Here is a tiny trained network, its code and every weight. The questions are about switching its units off for an input and a class, where a switched-off unit gives its printed mean instead of its output.

import numpy as np


def w(rows, s, z=0):
    codes = np.array(rows[::2]) - 128.0
    scale = np.full(codes.shape[1], s)
    scale[-1] = z or s
    return codes * scale


def norm(h):
    return h / np.sqrt((h * h).mean(-1, keepdims=True) + 1e-5)


def f(y):
    return np.maximum(y, 0)


def log_softmax(a):
    a = a - a.max(-1, keepdims=True)
    return a - np.log(np.exp(a).sum(-1, keepdims=True))


def net(x, mask):
    res = np.array(x, float).reshape(1, 4) / 4 @ E
    u = 0
    for l in range(4):
        y = f(norm(res) @ A[l][:, :-1].T + A[l][:, -1])
        res = res + np.where(mask[u : u + 4], y, B[l][:, -1]) @ B[l][:, :-1]
        u += 4
    return log_softmax(norm(res)[-1] @ U[:, :-1].T + U[:, -1])


A, B = {}, {}
E = w([
[115,177,123,126,125,82,176,40,47],'x0',
[146,151,119,113,145,130,127,136,143],'x1',
[139,134,93,154,168,251,132,93,172],'x2',
[111,136,160,140,196,115,198,150,191],'x3',
],0.011)
A[0] = w([
[247,48,77,19,115,195,5,74,67,6],'0.n1',
[243,92,210,44,94,62,104,193,125,47],'0.n2',
[84,122,126,115,138,23,154,79,222,215],'0.n3',
[117,126,157,2,55,178,157,119,122,44],'0.n4',
],0.0057,0.0015)
B[0] = w([
[179,95,98,231,115,61,93,164,102,253],'0.n1',
[83,79,136,38,146,203,131,113,63,232],'0.n2',
[125,154,233,110,186,180,199,125,181,224],'0.n3',
[136,148,87,193,76,169,45,56,1,145],'0.n4',
],0.0093,0.0045)
A[1] = w([
[72,93,167,90,192,124,1,205,185,11],'1.n1',
[77,129,154,110,125,54,113,159,130,3],'1.n2',
[106,123,161,59,145,69,140,126,119,76],'1.n3',
[168,116,77,196,144,225,114,77,157,11],'1.n4',
],0.0074,0.0015)
B[1] = w([
[139,140,130,154,45,151,159,18,178,233],'1.n1',
[85,119,39,75,129,204,85,157,52,169],'1.n2',
[157,170,98,102,114,181,66,168,128,207],'1.n3',
[31,186,145,1,80,175,146,215,119,254],'1.n4',
],0.0092,0.0056)
A[2] = w([
[92,205,82,61,230,135,136,2,82,10],'2.n1',
[158,200,124,95,22,139,138,73,69,236],'2.n2',
[123,194,212,129,104,158,114,166,175,85],'2.n3',
[8,114,40,30,202,241,122,218,78,81],'2.n4',
],0.0051,0.0014)
B[2] = w([
[150,2,127,119,14,100,116,19,160,192],'2.n1',
[214,142,131,124,182,150,154,94,168,223],'2.n2',
[118,65,117,203,144,85,116,96,54,184],'2.n3',
[83,146,122,58,146,135,67,110,97,254],'2.n4',
],0.0099,0.0071)
A[3] = w([
[47,130,198,135,255,130,203,125,169,137],'3.n1',
[150,68,70,86,61,189,138,204,231,158],'3.n2',
[191,139,154,81,115,140,90,195,31,252],'3.n3',
[123,76,100,171,101,157,111,135,188,202],'3.n4',
],0.0087,0.0025)
B[3] = w([
[151,158,33,205,93,103,2,231,85,231],'3.n1',
[134,109,207,119,161,15,217,28,69,248],'3.n2',
[40,179,148,193,230,172,168,210,253,254],'3.n3',
[226,145,74,114,88,111,143,117,105,190],'3.n4',
],0.0084,0.0075)
U = w([
[39,164,164,57,164,174,101,177,131,254],'0',
[151,160,92,246,127,106,61,193,128,3],'1',
[186,105,175,122,102,104,161,69,166,97],'2',
],0.014,0.00099)

Each question gives the input, the list of numbers given to net, and the class t.
The units are the neurons (one row each of A and B). Each row of codes is followed by its name. A weight is (code - 128) times the scale printed after its matrix; where a second scale follows, it is the last column's (A, B and U).
mask holds one flag per neuron, layer by layer. A switched-off neuron (its flag False) gives its mean, the last column of its row in B, instead of its output. The means were averaged over made-up inputs and are rounded, as every weight is.
A unit's drop is (log p(t) with every unit on - log p(t) with that unit switched off) / (log p(t) with every unit on - log p(t) with every unit switched off).
The circuit of an input: a set's keep is (log p(t) with only the set's units on - log p(t) with every unit switched off) / (log p(t) with every unit on - log p(t) with every unit switched off). Starting from the 12 units with the biggest drops (on a tie, the unit counted first), units are removed one at a time, each time the one whose removal leaves the highest keep (on an exact tie, the one counted first), for as long as the keep stays at least 0.8.
circuit, biggest first: the units of the circuit, biggest drop first
unit that matters most: the unit with the biggest drop
top k neurons: the k neurons with the biggest drops, biggest first
top k neurons in layer l: the k neurons of layer l with the biggest drops, biggest first
drop when u is switched off: that unit's drop, to one decimal
input [6,-1,-8,3], class 0: top 4 neurons	(1.n1 1.n2 1.n3 3.n2)
input [-7,-8,-6,-5], class 2: circuit, biggest first	(1.n1 3.n2)
input [5,-1,-8,-5], class 0: top neuron in layer 3	(3.n3)
input [-6,-2,3,-4], class 2: top 3 neurons	(3.n2 3.n1 1.n1)
input [4,8,3,2], class 2: top 2 neurons in layer 0	(0.n2 0.n1)
input [6,-6,-7,-3], class 0: top 2 neurons	(1.n1 3.n3)
input [4,-8,-6,-5], class 0: top 4 neurons	(3.n1 3.n3 0.n1 1.n1)
input [-6,0,-4,1], class 2: top 2 neurons	(1.n1 1.n4)
input [-2,3,-5,8], class 1: top 2 neurons	(3.n1 0.n3)
input [-6,2,-5,-3], class 2: top 3 neurons	(1.n1 1.n4 3.n2)
input [4,1,-1,4], class 1: circuit, biggest first	(0.n3 3.n1)
input [-2,6,-3,5], class 1: top 3 neurons	(0.n3 3.n1 1.n4)
input [3,-1,-5,7], class 1: top 3 neurons	(0.n3 3.n1 1.n4)
input [-5,1,2,-3], class 2: unit that matters most	3.n2
input [5,1,-3,-8], class 1: top 2 neurons	(0.n1 3.n2)
input [1,0,4,-6], class 1: top 3 neurons in layer 0	(0.n1 0.n2 0.n3)
input [-7,-8,4,1], class 2: top 2 neurons	(1.n1 3.n2)
input [4,-6,-5,-1], class 0: drop when 1.n1 is switched off	0.3
input [-5,8,0,-1], class 2: drop when 1.n1 is switched off	1.1
input [2,2,0,-3], class 1: unit that matters most	0.n1
input [-4,-2,0,0], class 2: drop when 1.n1 is switched off	0.6
